Below is a small trained network, with its code and all its weights. Each question gives an input and a class and asks what happens when units are switched off, that is, made to give their printed mean instead of their output.

import numpy as np


def w(rows, s, z=0):
    codes = np.array(rows[::2]) - 128.0
    scale = np.full(codes.shape[1], s)
    scale[-1] = z or s
    return codes * scale


def f(y):
    return y / 2 * (1 + np.tanh(0.7978845608 * (y + 0.044715 * y**3)))


def log_softmax(a):
    a = a - a.max(-1, keepdims=True)
    return a - np.log(np.exp(a).sum(-1, keepdims=True))


def net(x, mask):
    res = np.array(x, float).reshape(1, 8) / 4 @ E
    y = f(res @ A[0][:, :-1].T + A[0][:, -1])
    res = res + np.where(mask, y, B[0][:, -1]) @ B[0][:, :-1]
    return log_softmax(res[-1] @ U[:, :-1].T + U[:, -1])


A, B = {}, {}
E = w([
[127,140,108,114,107,139,113,124,134],'x0',
[50,150,184,48,184,211,169,157,171],'x1',
[122,133,132,130,120,127,122,130,130],'x2',
[128,128,126,112,126,119,129,113,127],'x3',
[135,133,128,116,126,127,122,118,130],'x4',
[116,120,120,137,126,126,136,131,128],'x5',
[189,132,138,101,62,62,200,191,219],'x6',
[129,254,87,167,167,112,188,95,133],'x7',
],0.015)
A[0] = w([
[177,131,96,151,104,66,121,129,106,184],'n0',
[125,41,143,99,103,137,94,164,112,243],'n1',
[163,83,125,91,116,121,135,185,195,105],'n2',
[135,252,106,176,157,125,181,81,142,189],'n3',
[196,125,147,107,59,86,215,190,235,159],'n4',
[103,165,125,166,134,147,93,93,95,233],'n5',
[63,130,132,127,182,200,81,92,105,160],'n6',
[100,115,116,165,125,129,77,133,85,228],'n7',
[152,177,111,130,150,82,160,160,181,95],'n8',
[33,154,172,24,181,201,177,173,175,152],'n9',
[132,122,105,168,148,134,77,73,93,185],'n10',
[137,40,147,109,106,151,95,146,128,249],'n11',
],0.013,0.011)
B[0] = w([
[165,145,94,197,69,68,133,173,94,202],'n0',
[162,121,209,88,128,69,81,142,136,219],'n1',
[137,152,178,120,134,101,128,187,194,181],'n2',
[86,107,9,190,175,163,196,88,115,226],'n3',
[129,206,103,131,76,103,149,216,174,255],'n4',
[126,67,121,159,126,129,142,85,93,195],'n5',
[91,86,132,90,183,151,88,145,52,210],'n6',
[177,76,142,123,108,126,110,75,109,196],'n7',
[88,171,76,139,78,149,166,131,161,177],'n8',
[45,143,156,39,199,229,139,180,171,252],'n9',
[171,69,137,126,121,135,158,71,175,196],'n10',
[171,138,204,74,113,88,14,107,121,217],'n11',
],0.012,0.028)
U = w([
[231,64,193,117,84,92,67,6,81,246],'0',
[233,216,162,137,40,31,84,207,108,191],'1',
[171,44,70,213,135,156,200,11,74,212],'2',
[124,204,31,226,43,89,191,160,122,150],'3',
[76,108,214,11,179,178,49,151,26,105],'4',
[115,198,227,38,127,152,129,221,243,15],'5',
[6,121,89,112,233,222,174,96,33,89],'6',
[49,254,79,93,137,221,242,166,195,4],'7',
],0.0069,0.0032)

Each question gives the input, the list of numbers given to net, and the class t.
The units are the neurons (one row each of A and B). Each row of codes is followed by its name. A weight is (code - 128) times the scale printed after its matrix; where a second scale follows, it is the last column's (A, B and U).
mask holds one flag per neuron, in row order. A switched-off neuron (its flag False) gives its mean, the last column of its row in B, instead of its output. The means were averaged over made-up inputs and are rounded, as every weight is.
A unit's drop is (log p(t) with every unit on - log p(t) with that unit switched off) / (log p(t) with every unit on - log p(t) with every unit switched off).
The circuit of an input: a set's keep is (log p(t) with only the set's units on - log p(t) with every unit switched off) / (log p(t) with every unit on - log p(t) with every unit switched off). Starting from all 12 units, units are removed one at a time, each time the one whose removal leaves the highest keep (on an exact tie, the one counted first), for as long as the keep stays at least 0.8.
units of the circuit, in order: the units of the circuit, biggest drop first
top k neurons: the k neurons with the biggest drops, biggest first
drop when u is switched off: that unit's drop, to one decimal
input [-2,-1,1,3,-7,4,-6,-6], class 0: units of the circuit, in order => (n9)
input [5,5,6,0,-8,3,3,1], class 7: top 2 neurons => (n11, n1)
input [4,8,3,-7,8,3,0,-8], class 4: top 3 neurons => (n4, n6, n11)
input [1,-7,-6,5,5,1,0,1], class 2: top 2 neurons => (n4, n11)
input [-8,-2,-3,2,-2,1,-7,0], class 0: top 2 neurons => (n3, n9)
input [7,0,-7,6,-6,-7,-4,1], class 2: top 2 neurons => (n9, n11)
input [-2,-7,5,5,7,2,-5,1], class 2: top 2 neurons => (n11, n1)
input [2,-6,8,2,-4,-1,3,1], class 3: top 2 neurons => (n11, n1)
input [6,-1,-8,7,-5,-2,-7,-4], class 0: drop when n9 is switched off => 0.5
input [0,-3,-5,0,-8,1,6,4], class 3: drop when n9 is switched off => 0.1
input [-1,0,2,1,6,7,4,-4], class 1: drop when n9 is switched off => 1.5
input [-7,1,6,3,2,8,0,8], class 6: top 2 neurons => (n4, n3)
input [-4,4,0,-4,7,-1,-5,1], class 6: top 2 neurons => (n11, n1)
input [-4,1,6,8,-6,8,0,-2], class 4: units of the circuit, in order => (n4)
